Below are the code and all the weights of a small trained network. Each question names an input and a class and asks about switching units off, where a switched-off unit gives its printed mean instead of its output.

import numpy as np


def w(rows, s, z=0):
    codes = np.array(rows[::2]) - 128.0
    scale = np.full(codes.shape[1], s)
    scale[-1] = z or s
    return codes * scale


def f(y):
    return y / 2 * (1 + np.tanh(0.7978845608 * (y + 0.044715 * y**3)))


def log_softmax(a):
    a = a - a.max(-1, keepdims=True)
    return a - np.log(np.exp(a).sum(-1, keepdims=True))


def net(x, mask):
    res = np.array(x, float).reshape(1, 6) / 4 @ E
    y = f(res @ A[0][:, :-1].T + A[0][:, -1])
    res = res + np.where(mask, y, B[0][:, -1]) @ B[0][:, :-1]
    return log_softmax(res[-1] @ U[:, :-1].T + U[:, -1])


A, B = {}, {}
E = w([
[123,132,61,107],'x0',
[100,183,187,2],'x1',
[128,131,134,134],'x2',
[127,122,140,125],'x3',
[3,154,90,144],'x4',
[125,122,120,121],'x5',
],0.0084)
A[0] = w([
[136,132,126,178,42],'n1',
[65,244,117,25,77],'n2',
[147,120,67,160,72],'n3',
[56,189,93,132,69],'n4',
[88,145,120,141,21],'n5',
[47,177,69,107,139],'n6',
[61,145,145,162,82],'n7',
[126,87,116,155,51],'n8',
[198,78,141,108,2],'n9',
[82,113,120,140,23],'n10',
[114,60,138,167,37],'n11',
[112,120,102,135,230],'n12',
[120,82,73,159,89],'n13',
[121,91,151,188,124],'n14',
[45,104,173,160,89],'n15',
[73,124,129,137,28],'n16',
],0.011,0.0061)
B[0] = w([
[132,233,183,76,126],'n1',
[108,196,185,188,254],'n2',
[81,232,144,125,155],'n3',
[194,108,98,119,178],'n4',
[217,204,124,91,119],'n5',
[167,76,114,102,223],'n6',
[254,93,48,87,152],'n7',
[125,255,170,79,127],'n8',
[216,112,51,57,148],'n9',
[215,207,67,40,120],'n10',
[157,247,147,110,133],'n11',
[91,86,128,166,204],'n12',
[105,208,203,115,168],'n13',
[85,175,187,100,169],'n14',
[186,89,69,83,155],'n15',
[222,192,24,77,125],'n16',
],0.009,0.0067)
U = w([
[131,126,117,138,239],'0',
[131,252,143,110,2],'1',
[239,116,77,97,12],'2',
[110,96,123,157,176],'3',
[116,96,117,158,174],'4',
],0.013,0.0082)

Each question gives the input, the list of numbers given to net, and the class t.
The units are the neurons (one row each of A and B). Each row of codes is followed by its name. A weight is (code - 128) times the scale printed after its matrix; where a second scale follows, it is the last column's (A, B and U).
mask holds one flag per neuron, in row order. A switched-off neuron (its flag False) gives its mean, the last column of its row in B, instead of its output. The means were averaged over made-up inputs and are rounded, as every weight is.
A unit's drop is (log p(t) with every unit on - log p(t) with that unit switched off) / (log p(t) with every unit on - log p(t) with every unit switched off).
The circuit of an input: a set's keep is (log p(t) with only the set's units on - log p(t) with every unit switched off) / (log p(t) with every unit on - log p(t) with every unit switched off). Starting from the 12 units with the biggest drops (on a tie, the unit counted first), units are removed one at a time, each time the one whose removal leaves the highest keep (on an exact tie, the one counted first), for as long as the keep stays at least 0.8.
units of the circuit, in order: the units of the circuit, biggest drop first
most important unit: the unit with the biggest drop
k most important neurons: the k neurons with the biggest drops, biggest first
drop of u: that unit's drop, to one decimal
input [-2,-6,-6,-6,5,-2], class 1: most important unit : n13
input [6,7,-4,3,8,3], class 2: units of the circuit, in order : (n6, n4)
input [3,-6,-4,-1,5,4], class 1: units of the circuit, in order : (n13, n3)
input [2,5,0,-5,6,8], class 2: units of the circuit, in order : (n6, n4)
input [2,-8,-7,1,6,7], class 1: 2 most important neurons : (n13, n3)
input [2,-7,-7,-1,2,-5], class 1: units of the circuit, in order : (n13, n3, n8)
input [-4,3,4,4,5,-6], class 2: 2 most important neurons : (n7, n15)
input [-2,-2,4,3,6,7], class 2: 2 most important neurons : (n7, n15)
input [2,-8,-7,-2,-8,-3], class 1: drop of n3 : 0.2
input [5,-2,8,3,8,-1], class 2: drop of n7 : 0.1
input [-1,-7,6,-5,-4,8], class 1: drop of n3 : 0.1
